Here is a tiny trained network, its code and every weight. The questions are about switching its units off for an input and a target symbol, where a switched-off unit gives its printed mean instead of its output.

import numpy as np


def w(rows, s, z=0):
    codes = np.array(rows[::2]) - 128.0
    scale = np.full(codes.shape[1], s)
    scale[-1] = z or s
    return codes * scale


def norm(h):
    return h / np.sqrt((h * h).mean(-1, keepdims=True) + 1e-5)


def f(y):
    return y / 2 * (1 + np.tanh(0.7978845608 * (y + 0.044715 * y**3)))


def softmax(a):
    e = np.exp(a - a.max(-1, keepdims=True))
    return e / e.sum(-1, keepdims=True)


def log_softmax(a):
    a = a - a.max(-1, keepdims=True)
    return a - np.log(np.exp(a).sum(-1, keepdims=True))


def net(x, mask):
    ids = ['ΔΛΠβζηθμξστφψω'.index(c) for c in x.split()]
    T = len(ids)
    res = E[ids] + P[:T]
    q, k, v = (norm(res) @ M[0].T for M in (Q, K, V))
    z = softmax(np.where(np.tri(T) > 0, q @ k.T / 3**0.5, -1e9)) @ v
    res = res + np.where(mask[0], z, O[0][:, -1]) @ O[0][:, :-1]
    y = f(norm(res) @ A[0][:, :-1].T + A[0][:, -1])
    res = res + np.where(mask[1:13], y, B[0][:, -1]) @ B[0][:, :-1]
    return log_softmax(norm(res)[-1] @ U[:, :-1].T + U[:, -1])


Q, K, V, O, A, B = {}, {}, {}, {}, {}, {}
E = w([
[94,147,149],'Δ',
[116,165,8],'Λ',
[200,134,138],'Π',
[170,132,100],'β',
[146,142,104],'ζ',
[163,6,141],'η',
[189,110,117],'θ',
[84,99,127],'μ',
[188,103,64],'ξ',
[125,125,78],'σ',
[132,106,178],'τ',
[183,114,103],'φ',
[40,193,206],'ψ',
[116,110,204],'ω',
],0.019)
P = w([
[54,123,92],'0',
[119,41,99],'1',
[134,200,58],'2',
[68,137,88],'3',
[147,2,112],'4',
[179,200,52],'5',
[76,136,89],'6',
[131,7,159],'7',
[155,198,54],'8',
[76,132,90],'9',
],0.0048)
Q[0] = w([
[230,2,176],'H1',
[213,125,140],'H1',
[84,19,130],'H1',
],0.0073)
K[0] = w([
[160,188,188],'H1',
[90,130,137],'H1',
[2,220,189],'H1',
],0.0064)
V[0] = w([
[161,87,110],'H1',
[100,60,148],'H1',
[61,254,228],'H1',
],0.0059)
O[0] = w([
[209,180,254,177],'H1',
[71,56,182,150],'H1',
[195,129,223,2],'H1',
],0.0085,0.0023)
A[0] = w([
[167,83,155,132],'N1',
[144,189,132,162],'N2',
[155,74,67,161],'N3',
[61,160,200,255],'N4',
[132,93,145,168],'N5',
[116,67,119,118],'N6',
[164,207,161,129],'N7',
[159,79,67,113],'N8',
[73,254,113,189],'N9',
[89,73,89,146],'N10',
[162,172,104,159],'N11',
[251,133,209,209],'N12',
],0.013,0.0048)
B[0] = w([
[69,116,168,163],'N1',
[246,109,144,150],'N2',
[74,2,130,192],'N3',
[175,126,74,193],'N4',
[132,216,204,154],'N5',
[92,169,169,151],'N6',
[187,235,78,156],'N7',
[156,57,146,174],'N8',
[217,87,218,171],'N9',
[123,247,111,166],'N10',
[114,168,72,168],'N11',
[78,194,119,255],'N12',
],0.0063,0.0091)
U = w([
[211,105,167,49],'Δ',
[111,129,62,3],'Λ',
[187,205,66,198],'Π',
[166,86,115,30],'β',
[219,86,121,96],'ζ',
[104,47,174,148],'η',
[100,82,110,45],'θ',
[9,144,82,201],'μ',
[116,76,77,155],'ξ',
[59,84,74,61],'σ',
[59,128,183,174],'τ',
[96,70,109,77],'φ',
[168,100,216,172],'ψ',
[97,110,193,103],'ω',
],0.016,0.0068)

Each question gives the input, a string of symbols that net reads in full, and the target symbol t.
The units are the heads (3 rows each of Q, K, V and O) and the neurons (one row each of A and B). Each row of codes is followed by its name. A weight is (code - 128) times the scale printed after its matrix; where a second scale follows, it is the last column's (O, A, B and U).
mask holds one flag per unit, heads first, then neurons. A switched-off unit (its flag False) gives its mean, the last column of its rows in O or B, instead of its output. The means were averaged over made-up inputs and are rounded, as every weight is.
A unit's drop is (log p(t) with every unit on - log p(t) with that unit switched off) / (log p(t) with every unit on - log p(t) with every unit switched off).
The circuit of an input: a set's keep is (log p(t) with only the set's units on - log p(t) with every unit switched off) / (log p(t) with every unit on - log p(t) with every unit switched off). Starting from the 12 units with the biggest drops (on a tie, the unit counted first), units are removed one at a time, each time the one whose removal leaves the highest keep (on an exact tie, the one counted first), for as long as the keep stays at least 0.8.
units of the circuit, in order: the units of the circuit, biggest drop first
unit that matters most: the unit with the biggest drop
top k neurons: the k neurons with the biggest drops, biggest first
drop when u is switched off: that unit's drop, to one decimal
input Π Π τ ψ η ω, target Π: top 2 neurons -> (N4, N3)
input Δ ψ μ ξ τ, target τ: unit that matters most -> N12
input θ Π ψ ξ Π ψ, target Π: units of the circuit, in order -> (N4, N7)
input Π Π μ μ μ τ μ Π, target τ: units of the circuit, in order -> (N12, N1, N4)
input μ Π Π μ μ η ψ, target ψ: units of the circuit, in order -> (N9, N12)
input ζ μ η θ Π Π τ τ, target τ: units of the circuit, in order -> (N9, N2, N3)
input Π ψ τ Π μ, target τ: units of the circuit, in order -> (H1, N10, N5)
input Π Λ μ μ φ Π μ Π, target μ: top 3 neurons -> (N12, N9, N1)
input Π η μ Π Π, target μ: top 3 neurons -> (N9, N12, N1)
input β η Π Π Δ, target Π: units of the circuit, in order -> (N3, N4)
input β τ η μ μ ξ ξ μ τ, target μ: drop when N5 is switched off -> -0.1
input ζ Π Π Π Π, target Π: drop when N9 is switched off -> 0.6
input μ Π Π Π Π, target Π: drop when N4 is switched off -> 0.1
input Δ ω Δ ω Π τ, target Π: units of the circuit, in order -> (N4)
